Below are the code and all the weights of a small trained network. Each question names an input and a target symbol and asks about switching units off, where a switched-off unit gives its printed mean instead of its output.

import numpy as np


def w(rows, s, z=0):
    codes = np.array(rows[::2]) - 128.0
    scale = np.full(codes.shape[1], s)
    scale[-1] = z or s
    return codes * scale


def norm(h):
    return h / np.sqrt((h * h).mean(-1, keepdims=True) + 1e-5)


def f(y):
    return np.maximum(y, 0)


def softmax(a):
    e = np.exp(a - a.max(-1, keepdims=True))
    return e / e.sum(-1, keepdims=True)


def log_softmax(a):
    a = a - a.max(-1, keepdims=True)
    return a - np.log(np.exp(a).sum(-1, keepdims=True))


def net(x, mask):
    ids = ['ΓΘΠΣΦΩαβδεζημξψ'.index(c) for c in x.split()]
    T = len(ids)
    res = E[ids] + P[:T]
    r = norm(res)
    for j in range(2):
        rows = slice(3 * j, 3 * j + 3)
        q, k, v = (r @ M[0][rows].T for M in (Q, K, V))
        z = softmax(np.where(np.tri(T) > 0, q @ k.T / 3**0.5, -1e9)) @ v
        o = O[0][rows]
        res = res + np.where(mask[j], z, o[:, -1]) @ o[:, :-1]
    y = f(norm(res) @ A[0][:, :-1].T + A[0][:, -1])
    res = res + np.where(mask[2:6], y, B[0][:, -1]) @ B[0][:, :-1]
    return log_softmax(norm(res)[-1] @ U[:, :-1].T + U[:, -1])


Q, K, V, O, A, B = {}, {}, {}, {}, {}, {}
E = w([
[159,142,141],'Γ',
[189,57,146],'Θ',
[98,81,121],'Π',
[152,168,151],'Σ',
[65,64,131],'Φ',
[101,82,120],'Ω',
[67,103,158],'α',
[148,173,200],'β',
[146,160,202],'δ',
[144,143,136],'ε',
[110,62,223],'ζ',
[85,99,120],'η',
[55,2,128],'μ',
[164,103,242],'ξ',
[174,152,157],'ψ',
],0.0085)
P = w([
[153,188,64],'0',
[73,119,217],'1',
[180,53,104],'2',
[82,114,239],'3',
[185,52,108],'4',
[77,120,240],'5',
[201,45,126],'6',
[81,144,253],'7',
],0.0071)
Q[0] = w([
[103,98,177],'H1',
[209,73,40],'H1',
[100,62,115],'H1',
[200,83,154],'H2',
[146,110,12],'H2',
[45,143,183],'H2',
],0.011)
K[0] = w([
[82,146,103],'H1',
[132,21,232],'H1',
[154,119,147],'H1',
[170,98,115],'H2',
[154,66,182],'H2',
[103,248,73],'H2',
],0.012)
V[0] = w([
[12,181,194],'H1',
[57,119,33],'H1',
[162,114,12],'H1',
[132,203,48],'H2',
[16,86,114],'H2',
[195,113,123],'H2',
],0.011)
O[0] = w([
[6,222,130,213],'H1',
[113,84,27,75],'H1',
[169,91,102,57],'H1',
[83,238,75,237],'H2',
[70,71,145,3],'H2',
[197,134,81,166],'H2',
],0.011,0.0021)
A[0] = w([
[215,255,42,154],'N1',
[20,200,245,81],'N2',
[127,126,140,83],'N3',
[143,33,60,251],'N4',
],0.0044,0.0022)
B[0] = w([
[139,85,2,246],'N1',
[84,222,154,254],'N2',
[104,207,151,128],'N3',
[195,42,94,212],'N4',
],0.0075,0.0027)
U = w([
[178,127,95,2],'Γ',
[208,61,150,251],'Θ',
[144,66,81,76],'Π',
[153,176,86,139],'Σ',
[72,57,95,110],'Φ',
[152,57,72,122],'Ω',
[5,142,117,153],'α',
[117,202,144,145],'β',
[123,168,137,36],'δ',
[162,132,84,54],'ε',
[109,114,182,137],'ζ',
[101,90,76,72],'η',
[112,53,140,188],'μ',
[142,124,196,166],'ξ',
[187,142,106,40],'ψ',
],0.018,0.0035)

Each question gives the input, a string of symbols that net reads in full, and the target symbol t.
The units are the heads (3 rows each of Q, K, V and O) and the neurons (one row each of A and B). Each row of codes is followed by its name. A weight is (code - 128) times the scale printed after its matrix; where a second scale follows, it is the last column's (O, A, B and U).
mask holds one flag per unit, heads first, then neurons. A switched-off unit (its flag False) gives its mean, the last column of its rows in O or B, instead of its output. The means were averaged over made-up inputs and are rounded, as every weight is.
A unit's drop is (log p(t) with every unit on - log p(t) with that unit switched off) / (log p(t) with every unit on - log p(t) with every unit switched off).
The circuit of an input: a set's keep is (log p(t) with only the set's units on - log p(t) with every unit switched off) / (log p(t) with every unit on - log p(t) with every unit switched off). Starting from all 6 units, units are removed one at a time, each time the one whose removal leaves the highest keep (on an exact tie, the one counted first), for as long as the keep stays at least 0.8.
units of the circuit, in order: the units of the circuit, biggest drop first
heads that matter: for each layer, one digit per head in row order, 1 if its drop is at least 0.15 and else 0, layers parted by /
drop of u: that unit's drop, to one decimal
input Ω η Ω β, target Ω: units of the circuit, in order -> (H1)
input α Θ Π, target Θ: heads that matter -> 01
input α ξ α δ ε α β, target ξ: units of the circuit, in order -> (H1 H2)
input ξ ξ η ε δ Ω, target ξ: units of the circuit, in order -> (H1 H2)
input Σ Γ Ω Γ, target Σ: heads that matter -> 01
input ξ Γ δ, target ξ: heads that matter -> 11
input Ω β Φ Ω, target Ω: heads that matter -> 10
input α Θ δ Θ ψ, target Θ: heads that matter -> 01
input Σ β ε β, target Σ: units of the circuit, in order -> (H2 H1)
input Θ ξ ε δ, target Θ: heads that matter -> 10
input Φ ζ Θ Θ Θ Σ δ, target Θ: heads that matter -> 01
input Φ μ Θ α, target Φ: heads that matter -> 11
input Θ Θ Φ, target Θ: heads that matter -> 00
input α Σ β Γ β Ω α β, target α: units of the circuit, in order -> (H1)
input Θ β ξ ψ μ ξ, target Θ: heads that matter -> 10
input Θ α β α α ξ, target Θ: heads that matter -> 10
input β ξ β α δ Φ, target β: drop of N1 -> 0.0
input Θ ξ ζ Ω ε Φ Φ ψ, target Θ: drop of H1 -> 0.3
input Ω Θ α α, target Ω: drop of H1 -> 1.0
input ξ Θ η ε α Σ, target ξ: units of the circuit, in order -> (H2)
